Here is a tiny trained network, its code and every weight. The questions are about switching its units off for an input and a class, where a switched-off unit gives its printed mean instead of its output.

import numpy as np


def w(rows, s, z=0):
    codes = np.array(rows[::2]) - 128.0
    scale = np.full(codes.shape[1], s)
    scale[-1] = z or s
    return codes * scale


def f(y):
    return y / 2 * (1 + np.tanh(0.7978845608 * (y + 0.044715 * y**3)))


def log_softmax(a):
    a = a - a.max(-1, keepdims=True)
    return a - np.log(np.exp(a).sum(-1, keepdims=True))


def net(x, mask):
    res = np.array(x, float).reshape(1, 7) / 4 @ E
    y = f(res @ A[0][:, :-1].T + A[0][:, -1])
    res = res + np.where(mask, y, B[0][:, -1]) @ B[0][:, :-1]
    return log_softmax(res[-1] @ U[:, :-1].T + U[:, -1])


A, B = {}, {}
E = w([
[85,62,75,41,86,135,190,209],'x0',
[144,159,142,104,127,118,120,155],'x1',
[81,127,156,134,248,63,190,151],'x2',
[132,151,124,106,132,113,110,137],'x3',
[127,37,180,110,174,172,32,167],'x4',
[124,121,117,133,131,122,122,121],'x5',
[120,129,125,125,134,150,132,119],'x6',
],0.012)
A[0] = w([
[104,43,109,42,80,135,220,195,166],'neuron 1',
[149,70,157,135,133,141,135,98,61],'neuron 2',
[47,99,56,107,78,146,160,214,178],'neuron 3',
[125,52,196,98,196,179,37,157,95],'neuron 4',
[130,44,176,147,139,136,76,162,75],'neuron 5',
[72,97,64,44,114,136,170,206,171],'neuron 6',
[192,94,132,90,54,161,58,96,29],'neuron 7',
[163,159,223,166,132,127,122,76,138],'neuron 8',
[122,64,180,148,169,156,56,204,98],'neuron 9',
[147,126,106,159,60,181,110,140,37],'neuron 10',
[135,234,27,169,121,134,210,116,83],'neuron 11',
[171,157,88,126,18,175,102,105,40],'neuron 12',
[121,154,152,140,76,78,177,112,39],'neuron 13',
[80,118,119,127,251,81,170,172,2],'neuron 14',
[177,198,166,216,162,145,77,54,151],'neuron 15',
[126,203,113,163,70,94,246,88,118],'neuron 16',
[70,169,150,197,123,156,94,81,135],'neuron 17',
[83,141,189,114,255,88,214,130,19],'neuron 18',
[138,172,161,204,187,131,116,135,107],'neuron 19',
[193,198,175,198,186,147,82,62,190],'neuron 20',
[153,179,87,93,145,104,90,161,88],'neuron 21',
],0.0098,0.0022)
B[0] = w([
[63,102,160,148,97,93,50,208,252],'neuron 1',
[144,136,105,116,124,154,124,139,143],'neuron 2',
[59,140,138,179,81,95,74,152,228],'neuron 3',
[167,221,52,56,213,191,137,138,242],'neuron 4',
[144,179,83,116,194,149,136,137,197],'neuron 5',
[87,158,173,184,86,118,82,172,237],'neuron 6',
[183,63,170,102,125,118,200,59,201],'neuron 7',
[87,123,123,157,106,124,88,146,190],'neuron 8',
[162,196,60,69,183,179,132,142,218],'neuron 9',
[136,99,147,108,88,137,163,76,175],'neuron 10',
[153,171,47,95,211,190,146,141,216],'neuron 11',
[211,21,194,77,89,97,224,61,209],'neuron 12',
[144,182,109,92,146,158,112,105,161],'neuron 13',
[156,53,181,84,103,99,182,63,215],'neuron 14',
[79,124,140,171,43,91,105,193,230],'neuron 15',
[140,206,36,77,226,183,185,194,223],'neuron 16',
[74,122,128,159,131,106,123,122,173],'neuron 17',
[211,28,179,90,70,74,169,2,229],'neuron 18',
[102,121,176,164,98,123,97,107,188],'neuron 19',
[73,148,159,169,85,116,25,189,234],'neuron 20',
[105,110,144,124,144,123,117,117,140],'neuron 21',
],0.009,0.015)
U = w([
[5,134,169,200,90,100,50,187,239],'0',
[168,201,7,104,246,153,153,147,153],'1',
[216,29,223,118,107,95,203,30,6],'2',
],0.011,0.0014)

Each question gives the input, the list of numbers given to net, and the class t.
The units are the neurons (one row each of A and B). Each row of codes is followed by its name. A weight is (code - 128) times the scale printed after its matrix; where a second scale follows, it is the last column's (A, B and U).
mask holds one flag per neuron, in row order. A switched-off neuron (its flag False) gives its mean, the last column of its row in B, instead of its output. The means were averaged over made-up inputs and are rounded, as every weight is.
A unit's drop is (log p(t) with every unit on - log p(t) with that unit switched off) / (log p(t) with every unit on - log p(t) with every unit switched off).
most important unit: the unit with the biggest drop
top k neurons: the k neurons with the biggest drops, biggest first
drop of u: that unit's drop, to one decimal
input [3,0,7,5,6,2,-6], class 2: top 3 neurons => neuron 18; neuron 14; neuron 16
input [5,-8,6,5,-4,6,-1], class 2: top neuron => neuron 18
input [7,-4,-5,5,-6,4,4], class 0: top 3 neurons => neuron 1; neuron 3; neuron 6
input [-7,-1,5,8,-6,-5,-3], class 0: top 2 neurons => neuron 20; neuron 15
input [-4,3,7,8,8,0,6], class 1: top 2 neurons => neuron 4; neuron 9
input [-7,-6,8,4,4,-8,4], class 2: top 3 neurons => neuron 18; neuron 14; neuron 1
input [-3,4,-4,-1,4,5,3], class 1: top 2 neurons => neuron 18; neuron 4
input [-6,4,2,4,-6,-1,-1], class 0: top 2 neurons => neuron 20; neuron 15
input [7,-4,-6,-3,8,7,4], class 1: top 2 neurons => neuron 4; neuron 9
input [4,3,7,3,6,-6,4], class 2: top 4 neurons => neuron 18; neuron 14; neuron 16; neuron 11
input [8,4,6,-2,0,-6,7], class 0: top 2 neurons => neuron 1; neuron 6
input [1,-4,0,-2,-2,3,3], class 1: top 2 neurons => neuron 20; neuron 15
input [-7,-6,8,2,4,-4,-6], class 2: top 3 neurons => neuron 18; neuron 14; neuron 1
input [-3,4,-8,-2,-6,1,-7], class 2: most important unit => neuron 12
input [5,-5,8,7,0,-8,-4], class 2: drop of neuron 18 => 1.4
input [4,7,7,0,-6,-4,-7], class 2: drop of neuron 9 => 0.2
input [-5,-4,6,-5,2,-1,-1], class 2: drop of neuron 4 => 0.0
